Below are the code and all the weights of a small trained network. Each question names an input and a class and asks about switching units off, where a switched-off unit gives its printed mean instead of its output.

import numpy as np


def w(rows, s, z=0):
    codes = np.array(rows[::2]) - 128.0
    scale = np.full(codes.shape[1], s)
    scale[-1] = z or s
    return codes * scale


def f(y):
    return y / 2 * (1 + np.tanh(0.7978845608 * (y + 0.044715 * y**3)))


def log_softmax(a):
    a = a - a.max(-1, keepdims=True)
    return a - np.log(np.exp(a).sum(-1, keepdims=True))


def net(x, mask):
    res = np.array(x, float).reshape(1, 8) / 4 @ E
    y = f(res @ A[0][:, :-1].T + A[0][:, -1])
    res = res + np.where(mask, y, B[0][:, -1]) @ B[0][:, :-1]
    return log_softmax(res[-1] @ U[:, :-1].T + U[:, -1])


A, B = {}, {}
E = w([
[138,170,113,143,165,66,171],'x0',
[174,156,103,139,2,111,157],'x1',
[102,127,100,91,211,104,83],'x2',
[119,136,77,153,129,130,187],'x3',
[152,111,57,208,89,122,31],'x4',
[125,127,178,79,106,109,67],'x5',
[214,54,139,76,131,67,161],'x6',
[171,195,107,132,85,232,75],'x7',
],0.0095)
A[0] = w([
[96,151,122,153,106,90,122,34],'n0',
[120,139,162,175,156,135,142,171],'n1',
[185,147,123,116,118,131,70,86],'n2',
[77,126,95,107,222,158,7,142],'n3',
[163,105,122,137,128,144,165,3],'n4',
[130,148,125,118,136,136,135,185],'n5',
[109,176,133,84,150,158,152,109],'n6',
[109,174,100,164,107,56,118,139],'n7',
[59,204,147,70,143,141,173,126],'n8',
[139,91,120,52,188,29,104,96],'n9',
[178,131,105,82,80,124,78,113],'n10',
[118,115,125,99,98,129,109,121],'n11',
[188,133,1,134,138,124,202,166],'n12',
[146,154,154,144,140,139,128,39],'n13',
[99,139,110,136,105,95,114,77],'n14',
[136,166,100,149,136,96,159,89],'n15',
[94,91,87,106,90,109,113,78],'n16',
],0.019,0.0045)
B[0] = w([
[111,133,100,174,114,112,137,145],'n0',
[158,107,102,104,121,77,153,156],'n1',
[150,120,95,103,125,119,67,169],'n2',
[148,136,4,177,104,89,134,250],'n3',
[113,139,103,142,132,130,108,143],'n4',
[161,106,144,142,155,140,125,142],'n5',
[116,107,169,116,143,106,140,167],'n6',
[140,113,86,154,76,124,148,179],'n7',
[151,142,137,49,213,136,75,197],'n8',
[99,130,180,129,170,122,213,219],'n9',
[114,136,101,143,108,160,52,183],'n10',
[151,145,121,152,102,122,126,146],'n11',
[126,126,28,126,147,71,157,218],'n12',
[110,116,137,82,120,98,129,130],'n13',
[128,130,108,167,111,142,154,144],'n14',
[110,133,78,136,173,167,99,162],'n15',
[116,129,152,172,105,150,137,146],'n16',
],0.021)
U = w([
[99,100,170,86,254,122,220,74],'0',
[105,82,145,196,74,179,163,32],'1',
[175,126,164,98,122,212,27,31],'2',
[151,108,35,159,149,120,122,253],'3',
],0.0059,0.0032)

Each question gives the input, the list of numbers given to net, and the class t.
The units are the neurons (one row each of A and B). Each row of codes is followed by its name. A weight is (code - 128) times the scale printed after its matrix; where a second scale follows, it is the last column's (A, B and U).
mask holds one flag per neuron, in row order. A switched-off neuron (its flag False) gives its mean, the last column of its row in B, instead of its output. The means were averaged over made-up inputs and are rounded, as every weight is.
A unit's drop is (log p(t) with every unit on - log p(t) with that unit switched off) / (log p(t) with every unit on - log p(t) with every unit switched off).
The circuit of an input: a set's keep is (log p(t) with only the set's units on - log p(t) with every unit switched off) / (log p(t) with every unit on - log p(t) with every unit switched off). Starting from the 12 units with the biggest drops (on a tie, the unit counted first), units are removed one at a time, each time the one whose removal leaves the highest keep (on an exact tie, the one counted first), for as long as the keep stays at least 0.8.
units of the circuit, in order: the units of the circuit, biggest drop first
top k neurons: the k neurons with the biggest drops, biggest first
drop when u is switched off: that unit's drop, to one decimal
input [4,0,1,8,1,7,8,-3], class 0: units of the circuit, in order	n9
input [-2,6,8,5,-7,4,-8,8], class 2: units of the circuit, in order	n8, n12
input [-7,8,0,-1,-1,-1,-4,-1], class 2: top 3 neurons	n3, n12, n9
input [7,1,-4,-2,2,8,4,2], class 2: top 2 neurons	n3, n12
input [-7,-2,-6,-5,6,-4,8,-3], class 2: top 2 neurons	n3, n12
input [-7,8,-8,-5,-7,2,-3,-8], class 2: top 3 neurons	n9, n3, n12
input [-8,6,-2,-6,-5,-3,4,0], class 2: top 2 neurons	n3, n12
input [0,4,4,-7,-4,4,-4,2], class 2: top 2 neurons	n12, n8
input [-5,-6,-4,2,-2,5,-2,-5], class 0: drop when n3 is switched off	0.0
input [-8,4,3,-5,-8,-7,-2,-1], class 0: drop when n10 is switched off	0.1
input [-6,2,-1,8,-6,-5,-3,6], class 0: drop when n3 is switched off	0.4
input [-5,7,-7,-4,7,4,4,-8], class 1: drop when n3 is switched off	0.2
